Below are the code and all the weights of a small trained network. Each question names an input and a target symbol and asks about switching units off, where a switched-off unit gives its printed mean instead of its output.

import numpy as np


def w(rows, s, z=0):
    codes = np.array(rows[::2]) - 128.0
    scale = np.full(codes.shape[1], s)
    scale[-1] = z or s
    return codes * scale


def norm(h):
    return h / np.sqrt((h * h).mean(-1, keepdims=True) + 1e-5)


def softmax(a):
    e = np.exp(a - a.max(-1, keepdims=True))
    return e / e.sum(-1, keepdims=True)


def log_softmax(a):
    a = a - a.max(-1, keepdims=True)
    return a - np.log(np.exp(a).sum(-1, keepdims=True))


def net(x, mask):
    ids = ['αβγελμξστφψω'.index(c) for c in x.split()]
    T = len(ids)
    res = E[ids] + P[:T]
    u = 0
    for l in range(3):
        r = norm(res)
        for j in range(2):
            rows = slice(2 * j, 2 * j + 2)
            q, k, v = (r @ M[l][rows].T for M in (Q, K, V))
            z = softmax(np.where(np.tri(T) > 0, q @ k.T / 2**0.5, -1e9)) @ v
            o = O[l][rows]
            res = res + np.where(mask[u + j], z, o[:, -1]) @ o[:, :-1]
        u += 2
    return log_softmax(norm(res)[-1] @ U[:, :-1].T + U[:, -1])


Q, K, V, O = {}, {}, {}, {}
E = w([
[78,111,145,138,173,95,55,155,187,162,134],'α',
[89,142,205,134,115,68,134,127,71,165,114],'β',
[122,99,208,186,140,182,111,157,145,72,104],'γ',
[103,138,101,7,162,209,92,180,109,105,119],'ε',
[165,67,142,124,83,126,130,219,65,80,103],'λ',
[216,208,142,154,151,128,99,154,88,107,145],'μ',
[154,157,95,139,181,87,127,103,139,94,50],'ξ',
[107,167,167,165,127,176,107,47,178,164,99],'σ',
[155,76,147,52,68,69,145,142,187,78,132],'τ',
[154,84,98,96,87,150,111,72,70,124,144],'φ',
[203,210,144,109,148,136,131,171,158,144,113],'ψ',
[107,93,132,124,135,125,207,124,117,147,103],'ω',
],0.018)
P = w([
[113,152,124,143,104,142,147,98,91,172,174],'0',
[237,80,255,91,200,117,104,101,124,161,49],'1',
[163,102,238,73,128,199,86,131,172,198,83],'2',
[71,167,69,131,17,151,138,199,133,119,32],'3',
[217,187,93,113,131,102,145,236,161,79,52],'4',
[232,131,200,68,157,163,108,171,149,149,83],'5',
],0.0093)
Q[0] = w([
[127,161,139,184,137,134,254,156,135,118,88],'0.h0',
[101,93,66,130,183,91,143,114,107,142,184],'0.h0',
[77,84,97,55,141,117,198,90,111,109,190],'0.h1',
[150,143,171,137,50,10,99,137,185,67,147],'0.h1',
],0.0091)
K[0] = w([
[68,34,171,71,198,141,220,182,149,115,58],'0.h0',
[140,192,216,213,166,150,139,85,61,107,217],'0.h0',
[197,180,215,117,99,185,194,80,61,89,40],'0.h1',
[127,109,191,62,109,101,97,89,254,41,134],'0.h1',
],0.0069)
V[0] = w([
[146,186,130,74,99,111,138,143,138,195,84],'0.h0',
[148,100,142,119,61,69,1,141,131,117,194],'0.h0',
[122,118,103,119,145,76,49,77,215,121,94],'0.h1',
[223,131,120,136,82,104,157,165,181,118,152],'0.h1',
],0.008)
O[0] = w([
[176,157,124,103,106,132,190,229,113,239,142,253],'0.h0',
[50,106,122,126,254,157,221,157,83,85,140,178],'0.h0',
[136,79,41,160,186,159,109,159,96,211,109,151],'0.h1',
[158,125,99,141,115,161,231,60,206,135,112,173],'0.h1',
],0.0085,0.0035)
Q[1] = w([
[187,198,66,204,125,70,177,187,134,96,108],'1.h0',
[2,200,12,183,19,144,148,179,127,89,123],'1.h0',
[83,117,87,151,114,65,129,79,155,109,221],'1.h1',
[157,94,144,137,114,103,76,125,119,77,84],'1.h1',
],0.0093)
K[1] = w([
[158,107,221,67,170,205,118,144,155,201,128],'1.h0',
[247,48,216,77,255,52,101,94,123,117,74],'1.h0',
[139,159,210,126,177,104,143,177,195,124,34],'1.h1',
[168,97,171,80,142,145,161,165,123,140,114],'1.h1',
],0.0081)
V[1] = w([
[113,53,157,144,138,3,164,157,200,112,127],'1.h0',
[125,78,129,172,167,232,75,179,233,110,103],'1.h0',
[137,2,121,73,82,177,170,163,155,148,53],'1.h1',
[101,189,170,164,96,133,110,141,193,205,85],'1.h1',
],0.0092)
O[1] = w([
[199,226,218,100,180,110,136,131,152,195,197,51],'1.h0',
[143,51,196,10,147,122,87,84,101,164,104,10],'1.h0',
[115,174,152,168,21,244,181,119,2,161,122,155],'1.h1',
[145,21,202,150,114,158,119,226,168,147,187,86],'1.h1',
],0.0098,0.0014)
Q[2] = w([
[158,85,83,142,132,184,210,79,144,172,147],'2.h0',
[64,130,97,54,101,148,139,105,180,125,232],'2.h0',
[143,179,139,121,132,147,151,96,143,71,52],'2.h1',
[35,126,69,102,60,25,102,91,144,144,254],'2.h1',
],0.0087)
K[2] = w([
[105,164,151,164,92,114,28,174,118,144,126],'2.h0',
[188,78,150,218,151,99,89,81,12,101,80],'2.h0',
[148,114,178,166,136,136,78,154,155,224,231],'2.h1',
[203,165,108,101,182,249,185,189,162,189,2],'2.h1',
],0.0068)
V[2] = w([
[213,118,76,104,158,146,187,86,203,104,75],'2.h0',
[184,141,121,254,131,91,122,99,120,198,93],'2.h0',
[125,116,186,106,109,57,82,34,192,177,164],'2.h1',
[165,64,120,57,52,144,152,92,116,84,83],'2.h1',
],0.0097)
O[2] = w([
[198,89,139,122,111,101,206,49,219,183,70,150],'2.h0',
[189,96,62,196,177,66,76,59,47,189,156,142],'2.h0',
[25,145,16,133,66,149,121,131,170,196,227,198],'2.h1',
[132,202,84,255,167,191,92,147,172,130,86,5],'2.h1',
],0.0097,0.0028)
U = w([
[114,73,88,145,194,141,85,134,78,157,103,134],'α',
[97,121,159,91,130,54,132,132,78,133,169,129],'β',
[94,73,157,153,103,156,100,119,159,44,110,103],'γ',
[98,157,145,30,124,161,76,124,139,116,88,206],'ε',
[92,170,97,171,129,111,150,153,105,47,67,40],'λ',
[173,182,93,159,153,101,140,173,124,84,210,162],'μ',
[125,119,57,138,124,66,128,93,144,101,74,160],'ξ',
[93,158,94,137,99,163,100,96,173,149,173,166],'σ',
[136,76,127,143,152,139,255,112,159,147,121,163],'τ',
[121,184,129,151,123,158,148,42,58,110,123,177],'φ',
[173,211,170,109,174,150,187,122,140,154,160,33],'ψ',
[193,117,143,176,53,130,98,127,120,165,120,3],'ω',
],0.0089,0.0041)

Each question gives the input, a string of symbols that net reads in full, and the target symbol t.
The units are the heads (2 rows each of Q, K, V and O). Each row of codes is followed by its name. A weight is (code - 128) times the scale printed after its matrix; where a second scale follows, it is the last column's (O and U).
mask holds one flag per head, layer by layer. A switched-off head (its flag False) gives its mean, the last column of its rows in O, instead of its output. The means were averaged over made-up inputs and are rounded, as every weight is.
A unit's drop is (log p(t) with every unit on - log p(t) with that unit switched off) / (log p(t) with every unit on - log p(t) with every unit switched off).
The circuit of an input: a set's keep is (log p(t) with only the set's units on - log p(t) with every unit switched off) / (log p(t) with every unit on - log p(t) with every unit switched off). Starting from all 6 units, units are removed one at a time, each time the one whose removal leaves the highest keep (on an exact tie, the one counted first), for as long as the keep stays at least 0.8.
units of the circuit, in order: the units of the circuit, biggest drop first
most important unit: the unit with the biggest drop
which heads matter: for each layer, one digit per head in row order, 1 if its drop is at least 0.15 and else 0, layers parted by /
input α λ γ β σ, target ε: units of the circuit, in order : (1.h0)
input ψ μ γ μ, target ω: which heads matter : 11 / 11 / 11
input σ ξ ξ, target α: which heads matter : 01 / 10 / 00
input μ τ μ ψ α, target τ: which heads matter : 01 / 01 / 10
input μ ε φ τ γ, target τ: which heads matter : 01 / 01 / 10
input φ α γ ξ τ τ, target ξ: units of the circuit, in order : (1.h1 1.h0 0.h0)
input τ γ β, target φ: which heads matter : 00 / 01 / 00
input γ φ μ β, target λ: units of the circuit, in order : (1.h0 0.h1)
input γ ξ μ, target σ: units of the circuit, in order : (2.h1 0.h0 1.h0)
input γ γ φ β, target ε: which heads matter : 00 / 10 / 10
input φ μ ε, target λ: which heads matter : 00 / 10 / 00
input φ γ β γ, target ε: which heads matter : 01 / 10 / 00
input β τ α τ λ, target β: which heads matter : 00 / 11 / 01
input ε γ ξ λ, target ε: most important unit : 2.h0
input ξ α ω γ α, target α: which heads matter : 11 / 00 / 10
input β ε γ β ψ, target ε: which heads matter : 00 / 10 / 00
input β φ τ, target μ: which heads matter : 01 / 10 / 10
input β α ψ τ, target β: units of the circuit, in order : (1.h0 2.h0)
input β τ γ φ, target β: which heads matter : 01 / 10 / 01
input τ γ φ γ ω, target φ: units of the circuit, in order : (1.h1)
input β β β τ μ γ, target β: units of the circuit, in order : (2.h1 1.h0 1.h1)
input γ τ β, target τ: which heads matter : 11 / 01 / 10
input γ μ α γ, target σ: units of the circuit, in order : (2.h1 1.h0)
input β ξ τ α β γ, target β: units of the circuit, in order : (2.h1 1.h0)
input α τ ξ μ γ β, target τ: units of the circuit, in order : (2.h0 0.h1)
input λ ε γ, target ψ: units of the circuit, in order : (0.h1 1.h0)
input φ ε γ, target λ: units of the circuit, in order : (1.h0)
